Here is a tiny trained network, its code and every weight. The questions are about switching its units off for an input and a target symbol, where a switched-off unit gives its printed mean instead of its output.

import numpy as np


def w(rows, s, z=0):
    codes = np.array(rows[::2]) - 128.0
    scale = np.full(codes.shape[1], s)
    scale[-1] = z or s
    return codes * scale


def norm(h):
    return h / np.sqrt((h * h).mean(-1, keepdims=True) + 1e-5)


def f(y):
    return y / 2 * (1 + np.tanh(0.7978845608 * (y + 0.044715 * y**3)))


def softmax(a):
    e = np.exp(a - a.max(-1, keepdims=True))
    return e / e.sum(-1, keepdims=True)


def log_softmax(a):
    a = a - a.max(-1, keepdims=True)
    return a - np.log(np.exp(a).sum(-1, keepdims=True))


def net(x, mask):
    ids = ['ΔΛΞΨαβγεζημπστφω'.index(c) for c in x.split()]
    T = len(ids)
    res = E[ids] + P[:T]
    u = 0
    for l in range(3):
        r = norm(res)
        for j in range(2):
            rows = slice(4 * j, 4 * j + 4)
            q, k, v = (r @ M[l][rows].T for M in (Q, K, V))
            z = softmax(np.where(np.tri(T) > 0, q @ k.T / 4**0.5, -1e9)) @ v
            o = O[l][rows]
            res = res + np.where(mask[u + j], z, o[:, -1]) @ o[:, :-1]
        u += 2
        y = f(norm(res) @ A[l][:, :-1].T + A[l][:, -1])
        res = res + np.where(mask[u : u + 4], y, B[l][:, -1]) @ B[l][:, :-1]
        u += 4
    return log_softmax(norm(res)[-1] @ U[:, :-1].T + U[:, -1])


Q, K, V, O, A, B = {}, {}, {}, {}, {}, {}
E = w([
[179,92,95,137,104,115,153],'Δ',
[169,84,103,169,117,113,146],'Λ',
[151,156,140,147,60,119,111],'Ξ',
[194,124,138,85,112,174,141],'Ψ',
[144,156,137,161,85,147,107],'α',
[157,63,151,186,125,154,106],'β',
[141,129,157,146,105,213,119],'γ',
[169,79,151,93,131,90,117],'ε',
[61,124,158,135,219,156,95],'ζ',
[105,136,169,64,201,207,180],'η',
[146,154,158,158,127,142,123],'μ',
[86,110,190,217,153,64,114],'π',
[3,118,122,104,125,61,98],'σ',
[67,95,59,137,226,129,141],'τ',
[46,66,120,168,197,160,216],'φ',
[151,138,150,81,110,56,185],'ω',
],0.021)
P = w([
[101,214,171,156,125,156,97],'0',
[102,95,120,112,22,166,67],'1',
[97,84,86,149,2,138,79],'2',
[104,90,106,148,37,166,107],'3',
[93,85,103,147,74,129,126],'4',
[95,79,109,149,78,112,137],'5',
[91,77,138,170,88,112,129],'6',
],0.0097)
Q[0] = w([
[137,145,167,34,219,74,89],'L0H0',
[110,67,88,127,193,66,144],'L0H0',
[128,51,157,160,17,229,73],'L0H0',
[78,82,198,165,169,141,191],'L0H0',
[254,197,56,160,167,116,92],'L0H1',
[72,111,77,202,60,189,129],'L0H1',
[211,116,199,235,96,94,208],'L0H1',
[61,121,132,157,203,45,137],'L0H1',
],0.0061)
K[0] = w([
[107,39,104,203,90,101,218],'L0H0',
[99,72,1,93,104,122,101],'L0H0',
[210,200,157,177,216,45,109],'L0H0',
[88,83,194,120,93,134,174],'L0H0',
[227,62,189,58,107,135,16],'L0H1',
[131,137,128,202,194,95,196],'L0H1',
[155,211,211,107,154,98,164],'L0H1',
[39,56,170,161,110,129,77],'L0H1',
],0.0072)
V[0] = w([
[131,142,118,60,52,117,66],'L0H0',
[158,133,163,153,112,34,140],'L0H0',
[132,201,142,77,145,140,76],'L0H0',
[139,159,169,71,114,113,103],'L0H0',
[79,126,130,239,109,90,139],'L0H1',
[142,104,254,112,116,108,160],'L0H1',
[153,123,150,150,108,194,122],'L0H1',
[135,190,147,57,77,151,107],'L0H1',
],0.0076)
O[0] = w([
[126,151,164,59,206,109,93,122],'L0H0',
[103,142,91,181,99,147,153,72],'L0H0',
[193,80,64,154,95,178,149,142],'L0H0',
[117,118,126,149,80,139,140,140],'L0H0',
[162,151,181,43,145,138,163,252],'L0H1',
[204,109,124,112,64,103,201,206],'L0H1',
[126,183,66,115,193,36,164,208],'L0H1',
[109,176,254,110,139,168,112,101],'L0H1',
],0.0081,0.0029)
A[0] = w([
[112,123,88,176,122,199,128,12],'L0N0',
[189,176,151,169,33,158,88,253],'L0N1',
[1,152,95,143,55,80,192,224],'L0N2',
[145,125,210,77,142,11,96,99],'L0N3',
],0.0079,0.0024)
B[0] = w([
[194,143,74,87,153,33,115,134],'L0N0',
[142,45,57,117,130,99,113,255],'L0N1',
[154,69,152,127,231,255,136,221],'L0N2',
[162,1,233,179,133,42,168,185],'L0N3',
],0.0086,0.0055)
Q[1] = w([
[104,176,126,123,121,104,192],'L1H0',
[209,83,133,45,114,149,138],'L1H0',
[74,12,120,97,190,122,151],'L1H0',
[221,119,63,237,2,158,165],'L1H0',
[205,142,118,198,82,135,136],'L1H1',
[123,36,125,30,174,115,68],'L1H1',
[159,103,236,104,157,163,93],'L1H1',
[191,145,127,196,40,71,118],'L1H1',
],0.0088)
K[1] = w([
[124,71,127,78,113,172,142],'L1H0',
[121,168,184,106,123,128,137],'L1H0',
[161,102,127,100,188,135,106],'L1H0',
[197,192,149,162,109,153,111],'L1H0',
[254,148,190,123,105,100,51],'L1H1',
[108,149,128,80,172,133,220],'L1H1',
[99,130,247,133,161,103,108],'L1H1',
[220,165,72,144,146,151,85],'L1H1',
],0.0095)
V[1] = w([
[59,156,66,81,52,81,124],'L1H0',
[136,165,160,170,164,152,179],'L1H0',
[124,127,180,194,122,235,140],'L1H0',
[85,145,254,144,216,129,88],'L1H0',
[145,26,153,110,185,135,99],'L1H1',
[109,129,76,121,106,118,193],'L1H1',
[49,94,131,122,94,206,147],'L1H1',
[74,120,196,56,247,124,36],'L1H1',
],0.006)
O[1] = w([
[141,64,115,174,206,150,162,5],'L1H0',
[157,151,142,218,138,118,73,156],'L1H0',
[137,193,170,97,75,148,62,219],'L1H0',
[63,160,102,150,97,142,121,190],'L1H0',
[103,52,115,121,95,88,3,254],'L1H1',
[56,199,201,100,165,166,126,121],'L1H1',
[64,73,162,106,180,117,139,196],'L1H1',
[119,190,109,106,114,37,191,165],'L1H1',
],0.0072,0.0045)
A[1] = w([
[123,97,201,146,109,118,151,28],'L1N0',
[89,84,84,140,217,55,2,88],'L1N1',
[81,118,76,152,141,133,150,1],'L1N2',
[116,122,119,63,167,101,135,168],'L1N3',
],0.0083,0.0017)
B[1] = w([
[168,140,80,103,104,146,190,164],'L1N0',
[138,150,98,110,84,132,165,254],'L1N1',
[201,134,249,99,166,145,121,124],'L1N2',
[118,155,96,189,84,169,179,170],'L1N3',
],0.015,0.0049)
Q[2] = w([
[169,144,133,140,165,105,96],'L2H0',
[249,132,80,143,97,142,114],'L2H0',
[108,132,180,74,119,59,102],'L2H0',
[88,175,122,129,182,122,174],'L2H0',
[177,113,76,161,142,146,102],'L2H1',
[158,97,79,169,64,182,122],'L2H1',
[44,37,104,121,115,115,135],'L2H1',
[204,140,120,130,86,122,93],'L2H1',
],0.013)
K[2] = w([
[120,104,65,137,136,124,64],'L2H0',
[149,182,99,167,86,171,34],'L2H0',
[84,130,103,98,162,164,139],'L2H0',
[82,106,82,79,144,112,163],'L2H0',
[192,182,134,98,112,191,62],'L2H1',
[207,220,167,199,176,117,94],'L2H1',
[138,95,126,110,159,150,180],'L2H1',
[116,161,140,180,109,152,10],'L2H1',
],0.013)
V[2] = w([
[136,172,91,208,114,160,129],'L2H0',
[170,76,88,179,142,120,159],'L2H0',
[160,146,137,142,61,103,196],'L2H0',
[129,104,166,131,135,188,195],'L2H0',
[84,91,194,251,127,148,138],'L2H1',
[180,155,148,122,138,149,158],'L2H1',
[165,157,90,150,67,167,145],'L2H1',
[135,163,35,172,188,95,148],'L2H1',
],0.015)
O[2] = w([
[136,203,152,134,108,127,185,141],'L2H0',
[176,107,74,89,95,128,124,101],'L2H0',
[111,168,137,28,143,61,78,176],'L2H0',
[120,149,124,93,248,164,149,141],'L2H0',
[116,185,203,56,105,142,231,136],'L2H1',
[224,184,156,131,180,110,121,125],'L2H1',
[84,213,110,115,171,79,126,198],'L2H1',
[151,132,42,182,129,115,159,2],'L2H1',
],0.013,0.0064)
A[2] = w([
[149,143,14,140,159,243,133,253],'L2N0',
[69,111,183,76,191,102,193,246],'L2N1',
[180,44,106,184,100,107,2,14],'L2N2',
[49,148,136,165,250,133,14,213],'L2N3',
],0.0088,0.0039)
B[2] = w([
[160,101,153,136,169,169,186,161],'L2N0',
[123,144,120,204,129,43,119,254],'L2N1',
[82,177,248,149,196,179,189,189],'L2N2',
[119,95,118,192,147,50,138,200],'L2N3',
],0.012,0.0086)
U = w([
[156,179,145,165,71,124,205,91],'Δ',
[135,100,134,207,59,185,152,135],'Λ',
[210,155,143,94,160,142,131,253],'Ξ',
[180,73,174,179,172,146,58,69],'Ψ',
[168,139,73,74,86,79,121,161],'α',
[150,101,128,67,53,150,181,66],'β',
[158,161,234,158,88,167,92,117],'γ',
[147,73,154,56,135,159,50,126],'ε',
[62,179,90,169,44,73,137,116],'ζ',
[88,189,185,220,180,85,114,43],'η',
[149,195,91,134,176,68,105,243],'μ',
[72,213,160,37,113,114,165,83],'π',
[7,77,167,120,101,163,91,48],'σ',
[131,94,33,168,157,133,145,199],'τ',
[120,85,158,90,164,218,203,170],'φ',
[100,120,122,41,216,86,32,72],'ω',
],0.016,0.0038)

Each question gives the input, a string of symbols that net reads in full, and the target symbol t.
The units are the heads (4 rows each of Q, K, V and O) and the neurons (one row each of A and B). Each row of codes is followed by its name. A weight is (code - 128) times the scale printed after its matrix; where a second scale follows, it is the last column's (O, A, B and U).
mask holds one flag per unit, layer by layer, with each layer's heads first. A switched-off unit (its flag False) gives its mean, the last column of its rows in O or B, instead of its output. The means were averaged over made-up inputs and are rounded, as every weight is.
A unit's drop is (log p(t) with every unit on - log p(t) with that unit switched off) / (log p(t) with every unit on - log p(t) with every unit switched off).
The circuit of an input: a set's keep is (log p(t) with only the set's units on - log p(t) with every unit switched off) / (log p(t) with every unit on - log p(t) with every unit switched off). Starting from the 12 units with the biggest drops (on a tie, the unit counted first), units are removed one at a time, each time the one whose removal leaves the highest keep (on an exact tie, the one counted first), for as long as the keep stays at least 0.8.
circuit, biggest first: the units of the circuit, biggest drop first
unit that matters most: the unit with the biggest drop
top k neurons: the k neurons with the biggest drops, biggest first
k most important neurons of layer l: the k neurons of layer l with the biggest drops, biggest first
heads that matter: for each layer, one digit per head in row order, 1 if its drop is at least 0.15 and else 0, layers parted by /
input Δ τ η ζ τ, target τ: unit that matters most : L2H1
input η α ω, target η: circuit, biggest first : (L2H0 L1N1)
input β π μ η η γ, target α: heads that matter : 01 / 01 / 10
input ζ τ π β, target Λ: heads that matter : 10 / 11 / 11
input α Δ α Δ σ π μ, target μ: top 2 neurons : (L0N2 L0N1)
input α ζ η η γ, target μ: circuit, biggest first : (L2H1 L1H1)
input η μ Δ Ψ ε ζ τ, target τ: circuit, biggest first : (L2H1 L1H0)
input ζ Ψ Δ η φ, target φ: circuit, biggest first : (L2H1 L2H0)
input Λ η α, target Δ: heads that matter : 11 / 11 / 11
input ω Λ β, target ε: circuit, biggest first : (L0H1 L2H0)
input φ η η Λ, target β: heads that matter : 00 / 00 / 01
input Ψ ε β σ η η, target σ: top 3 neurons : (L0N3 L0N2 L0N1)
input ε Ξ ζ η, target η: heads that matter : 00 / 01 / 00
input ζ σ α η Ξ Δ Ξ, target Λ: unit that matters most : L0N1
input β ε σ ω η ζ Ξ, target α: circuit, biggest first : (L2H0 L0N1)
input τ η η μ ζ ω Ψ, target τ: top 3 neurons : (L0N1 L1N2 L1N1)
input β φ γ σ ζ, target σ: circuit, biggest first : (L2H1 L1H0)
input γ η Ξ ω γ ζ, target ω: heads that matter : 00 / 10 / 11
input π Δ Δ, target π: heads that matter : 10 / 10 / 01
input π Ξ Δ Ξ α η Ξ, target π: circuit, biggest first : (L2H1 L2H0)
input ε Δ η η η Ξ ε, target η: 2 most important neurons of layer 1 : (L1N3 L1N1)
input η π Ξ γ η Ψ, target γ: most important neuron of layer 2 : (L2N2)
input γ α σ ζ Δ, target η: heads that matter : 11 / 01 / 01
input φ Λ η Λ, target β: heads that matter : 10 / 00 / 01
input ε π ε Δ Δ, target φ: top 2 neurons : (L0N1 L2N2)
input η π η ζ, target π: top 2 neurons : (L0N3 L0N1)
input Λ α π σ γ γ, target Δ: top 3 neurons : (L0N1 L1N1 L0N3)
input β σ σ γ μ σ, target σ: circuit, biggest first : (L2H1)
input β σ π ε ε τ α, target α: circuit, biggest first : (L0H1 L2H0)
